Below are the code and all the weights of a small trained network. Each question names an input and a target symbol and asks about switching units off, where a switched-off unit gives its printed mean instead of its output.

import numpy as np


def w(rows, s, z=0):
    codes = np.array(rows[::2]) - 128.0
    scale = np.full(codes.shape[1], s)
    scale[-1] = z or s
    return codes * scale


def norm(h):
    return h / np.sqrt((h * h).mean(-1, keepdims=True) + 1e-5)


def f(y):
    return np.maximum(y, 0)


def softmax(a):
    e = np.exp(a - a.max(-1, keepdims=True))
    return e / e.sum(-1, keepdims=True)


def log_softmax(a):
    a = a - a.max(-1, keepdims=True)
    return a - np.log(np.exp(a).sum(-1, keepdims=True))


def net(x, mask):
    ids = ['αβδηθλπτφψω'.index(c) for c in x.split()]
    T = len(ids)
    res = E[ids] + P[:T]
    r = norm(res)
    for j in range(2):
        rows = slice(3 * j, 3 * j + 3)
        q, k, v = (r @ M[0][rows].T for M in (Q, K, V))
        z = softmax(np.where(np.tri(T) > 0, q @ k.T / 3**0.5, -1e9)) @ v
        o = O[0][rows]
        res = res + np.where(mask[j], z, o[:, -1]) @ o[:, :-1]
    y = f(norm(res) @ A[0][:, :-1].T + A[0][:, -1])
    res = res + np.where(mask[2:6], y, B[0][:, -1]) @ B[0][:, :-1]
    return log_softmax(norm(res)[-1] @ U[:, :-1].T + U[:, -1])


Q, K, V, O, A, B = {}, {}, {}, {}, {}, {}
E = w([
[131,109,111,92,96,56,123,158],'α',
[92,112,175,56,90,69,137,166],'β',
[124,141,104,67,163,59,137,194],'δ',
[73,123,151,137,147,72,152,98],'η',
[96,129,137,128,106,153,187,100],'θ',
[175,48,120,119,202,168,161,62],'λ',
[168,77,107,94,77,202,105,177],'π',
[73,189,146,199,64,138,129,222],'τ',
[103,161,4,156,182,136,41,127],'φ',
[98,179,211,59,95,128,9,53],'ψ',
[236,53,183,236,148,102,88,213],'ω',
],0.0042)
P = w([
[43,86,163,94,184,164,93,181],'0',
[3,34,202,81,216,192,65,189],'1',
[134,90,68,122,21,49,243,100],'2',
[95,147,112,93,154,131,105,131],'3',
[71,91,206,133,194,195,62,175],'4',
[163,147,121,136,81,104,188,98],'5',
[140,193,152,119,158,138,165,139],'6',
[127,126,179,152,182,184,80,159],'7',
[204,132,199,97,29,68,165,74],'8',
[129,210,140,119,155,127,170,149],'9',
],0.0054)
Q[0] = w([
[36,132,227,98,219,182,111,195],'h0',
[30,89,145,87,190,212,90,185],'h0',
[204,132,15,123,80,63,215,114],'h0',
[210,224,93,168,80,56,105,111],'h1',
[35,163,193,127,253,135,73,220],'h1',
[140,190,9,69,79,11,143,47],'h1',
],0.0055)
K[0] = w([
[251,246,157,139,93,123,123,94],'h0',
[204,244,135,140,177,137,107,103],'h0',
[11,57,102,37,141,178,122,158],'h0',
[44,82,227,149,153,46,147,222],'h1',
[196,253,87,225,174,94,134,63],'h1',
[30,44,78,9,193,41,173,144],'h1',
],0.0052)
V[0] = w([
[135,148,194,57,82,145,97,49],'h0',
[116,212,104,177,74,141,36,150],'h0',
[164,65,213,186,77,111,101,202],'h0',
[80,158,173,218,190,2,135,85],'h1',
[122,212,142,164,54,211,146,116],'h1',
[41,119,146,90,88,166,133,109],'h1',
],0.0055)
O[0] = w([
[112,182,229,42,113,193,106,36,189],'h0',
[65,216,137,193,120,118,29,181,87],'h0',
[177,82,253,176,91,185,164,232,183],'h0',
[15,73,254,253,179,80,160,80,116],'h1',
[32,60,84,89,70,171,182,185,56],'h1',
[93,135,60,171,36,89,147,86,253],'h1',
],0.0045,0.0038)
A[0] = w([
[48,5,111,99,156,146,109,163,41],'n0',
[134,175,110,130,13,34,93,99,175],'n1',
[157,149,93,170,52,75,203,170,143],'n2',
[252,33,60,227,3,35,216,112,3],'n3',
],0.0045,0.0022)
B[0] = w([
[168,212,50,166,86,116,174,94,167],'n0',
[180,150,198,189,94,102,174,174,249],'n1',
[115,211,158,80,152,198,173,104,207],'n2',
[161,233,88,202,68,168,120,2,252],'n3',
],0.0059,0.0042)
U = w([
[241,190,144,211,74,67,175,92,2],'α',
[201,76,229,55,21,26,206,119,99],'β',
[158,167,105,62,233,3,140,167,114],'δ',
[26,37,175,199,173,37,182,52,115],'η',
[133,175,45,199,27,141,245,30,172],'θ',
[194,57,116,40,244,150,189,30,85],'λ',
[182,100,59,13,82,165,118,191,234],'π',
[26,164,75,219,82,195,181,238,62],'τ',
[85,211,14,193,226,112,41,136,117],'φ',
[14,142,180,57,147,223,9,69,180],'ψ',
[174,48,226,213,176,204,91,214,128],'ω',
],0.0065,0.003)

Each question gives the input, a string of symbols that net reads in full, and the target symbol t.
The units are the heads (3 rows each of Q, K, V and O) and the neurons (one row each of A and B). Each row of codes is followed by its name. A weight is (code - 128) times the scale printed after its matrix; where a second scale follows, it is the last column's (O, A, B and U).
mask holds one flag per unit, heads first, then neurons. A switched-off unit (its flag False) gives its mean, the last column of its rows in O or B, instead of its output. The means were averaged over made-up inputs and are rounded, as every weight is.
A unit's drop is (log p(t) with every unit on - log p(t) with that unit switched off) / (log p(t) with every unit on - log p(t) with every unit switched off).
The circuit of an input: a set's keep is (log p(t) with only the set's units on - log p(t) with every unit switched off) / (log p(t) with every unit on - log p(t) with every unit switched off). Starting from all 6 units, units are removed one at a time, each time the one whose removal leaves the highest keep (on an exact tie, the one counted first), for as long as the keep stays at least 0.8.
units of the circuit, in order: the units of the circuit, biggest drop first
unit that matters most: the unit with the biggest drop
top k neurons: the k neurons with the biggest drops, biggest first
heads that matter: for each layer, one digit per head in row order, 1 if its drop is at least 0.15 and else 0, layers parted by /
input α φ ψ β α ψ α τ, target ψ: heads that matter	10
input λ ψ θ η, target η: heads that matter	01
input ψ ψ ψ α β θ η δ, target θ: units of the circuit, in order	h1; n0
input ψ ω β π β β θ β, target θ: heads that matter	11
input τ θ β φ η β ψ β, target ψ: units of the circuit, in order	h0
input ω ψ θ β ω β τ π, target τ: units of the circuit, in order	h1; h0
input δ β η π θ φ β θ, target φ: heads that matter	10
input η ψ δ α ω τ δ θ, target τ: units of the circuit, in order	h1; h0
input ω β ω ψ τ, target ω: heads that matter	10
input ψ η β λ λ δ ψ τ, target ψ: units of the circuit, in order	h0; n1; h1
input π ψ ψ β π β τ, target τ: heads that matter	01
input φ ω β τ λ α θ λ, target λ: units of the circuit, in order	n3; h0
input τ β τ θ ψ β ψ δ, target ψ: heads that matter	10
input β ψ θ λ, target λ: heads that matter	00
input ω τ ψ ω λ φ π α, target φ: heads that matter	11
input θ ψ ψ φ ψ δ ψ η ω, target θ: heads that matter	00
input ω θ θ δ θ, target θ: units of the circuit, in order	n0; h0
input ω ψ ψ α ψ π δ λ, target π: heads that matter	01
input π ψ ψ ω θ, target ω: heads that matter	10
input ψ α ψ τ θ θ ψ α π δ, target δ: unit that matters most	n3
input ψ ψ φ η θ δ ψ α ψ ω, target ω: heads that matter	01
input θ φ η ω ψ ψ ψ, target ψ: unit that matters most	h0
input ω ψ β θ θ ω θ β, target ω: units of the circuit, in order	h0; h1
input η θ ψ η δ λ ψ θ, target ψ: units of the circuit, in order	h0; n3
input ψ ψ λ θ η, target λ: top 2 neurons	n3; n1
